Here is a tiny trained network, its code and every weight. The questions are about switching its units off for an input and a class, where a switched-off unit gives its printed mean instead of its output.

import numpy as np


def w(rows, s, z=0):
    codes = np.array(rows[::2]) - 128.0
    scale = np.full(codes.shape[1], s)
    scale[-1] = z or s
    return codes * scale


def f(y):
    return y / 2 * (1 + np.tanh(0.7978845608 * (y + 0.044715 * y**3)))


def log_softmax(a):
    a = a - a.max(-1, keepdims=True)
    return a - np.log(np.exp(a).sum(-1, keepdims=True))


def net(x, mask):
    res = np.array(x, float).reshape(1, 6) / 4 @ E
    y = f(res @ A[0][:, :-1].T + A[0][:, -1])
    res = res + np.where(mask, y, B[0][:, -1]) @ B[0][:, :-1]
    return log_softmax(res[-1] @ U[:, :-1].T + U[:, -1])


A, B = {}, {}
E = w([
[144,47,181,83,64,128],'x0',
[96,96,78,44,174,69],'x1',
[252,131,183,143,138,56],'x2',
[122,130,131,129,125,122],'x3',
[113,127,135,136,122,114],'x4',
[136,123,122,128,132,135],'x5',
],0.018)
A[0] = w([
[84,187,64,171,217,100,254],'n1',
[90,130,120,166,77,181,173],'n2',
[179,144,172,214,130,123,175],'n3',
[134,11,201,48,41,165,198],'n4',
[154,60,192,88,34,150,141],'n5',
[160,192,101,188,160,123,231],'n6',
[102,46,134,66,102,131,76],'n7',
[162,140,162,66,190,40,70],'n8',
[155,33,180,105,39,143,135],'n9',
[65,86,39,82,122,131,145],'n10',
[74,158,88,57,176,157,150],'n11',
[184,78,182,109,31,153,120],'n12',
[108,157,125,129,89,183,152],'n13',
[79,116,63,46,107,153,111],'n14',
[167,105,105,118,182,14,90],'n15',
[129,94,118,134,109,174,95],'n16',
[79,146,139,176,70,228,216],'n17',
[84,125,124,192,75,195,196],'n18',
[103,208,80,135,224,136,213],'n19',
[228,177,210,204,86,144,137],'n20',
[102,163,132,160,75,190,184],'n21',
],0.011,0.007)
B[0] = w([
[109,80,70,242,89,215,250],'n1',
[173,108,100,93,161,120,188],'n2',
[88,184,188,183,113,204,206],'n3',
[91,138,130,12,108,68,247],'n4',
[124,143,76,91,48,83,215],'n5',
[154,129,184,206,146,185,214],'n6',
[120,129,184,67,160,90,175],'n7',
[226,72,63,153,210,104,199],'n8',
[112,146,58,60,54,109,216],'n9',
[21,118,157,80,41,135,202],'n10',
[87,85,114,160,80,152,199],'n11',
[125,152,67,113,32,96,208],'n12',
[152,99,99,108,160,95,170],'n13',
[66,110,188,108,91,123,190],'n14',
[210,118,81,145,190,96,205],'n15',
[142,139,140,95,122,77,144],'n16',
[206,131,70,86,255,66,226],'n17',
[183,121,78,103,199,103,207],'n18',
[121,105,73,221,99,171,237],'n19',
[77,149,145,202,15,168,242],'n20',
[208,105,81,132,203,88,194],'n21',
],0.009,0.021)
U = w([
[216,78,62,187,254,173,245],'0',
[63,126,71,164,18,178,191],'1',
[234,125,59,66,164,62,6],'2',
[26,105,225,60,117,143,19],'3',
[135,208,252,215,129,236,166],'4',
],0.0091,0.0024)

Each question gives the input, the list of numbers given to net, and the class t.
The units are the neurons (one row each of A and B). Each row of codes is followed by its name. A weight is (code - 128) times the scale printed after its matrix; where a second scale follows, it is the last column's (A, B and U).
mask holds one flag per neuron, in row order. A switched-off neuron (its flag False) gives its mean, the last column of its row in B, instead of its output. The means were averaged over made-up inputs and are rounded, as every weight is.
A unit's drop is (log p(t) with every unit on - log p(t) with that unit switched off) / (log p(t) with every unit on - log p(t) with every unit switched off).
most important unit: the unit with the biggest drop
top k neurons: the k neurons with the biggest drops, biggest first
drop of u: that unit's drop, to one decimal
input [1,-6,8,-4,6,6], class 1: most important unit : n12
input [1,3,1,6,5,5], class 2: top 3 neurons : (n20, n1, n3)
input [-7,-7,0,1,-5,-8], class 0: top 2 neurons : (n17, n21)
input [1,-8,0,-8,-3,-7], class 2: top 3 neurons : (n17, n1, n21)
input [8,0,8,7,7,-4], class 1: top 3 neurons : (n20, n17, n12)
input [-8,0,2,6,4,5], class 4: top 2 neurons : (n17, n6)
input [4,-8,0,-6,-8,0], class 2: top 4 neurons : (n17, n1, n21, n18)
input [0,1,6,1,2,-2], class 0: top 2 neurons : (n8, n15)
input [-5,-8,0,5,7,1], class 0: drop of n17 : 0.9
input [1,8,-6,-3,-6,-1], class 3: drop of n7 : 0.2
input [0,3,4,-1,-3,-7], class 0: drop of n4 : 0.4
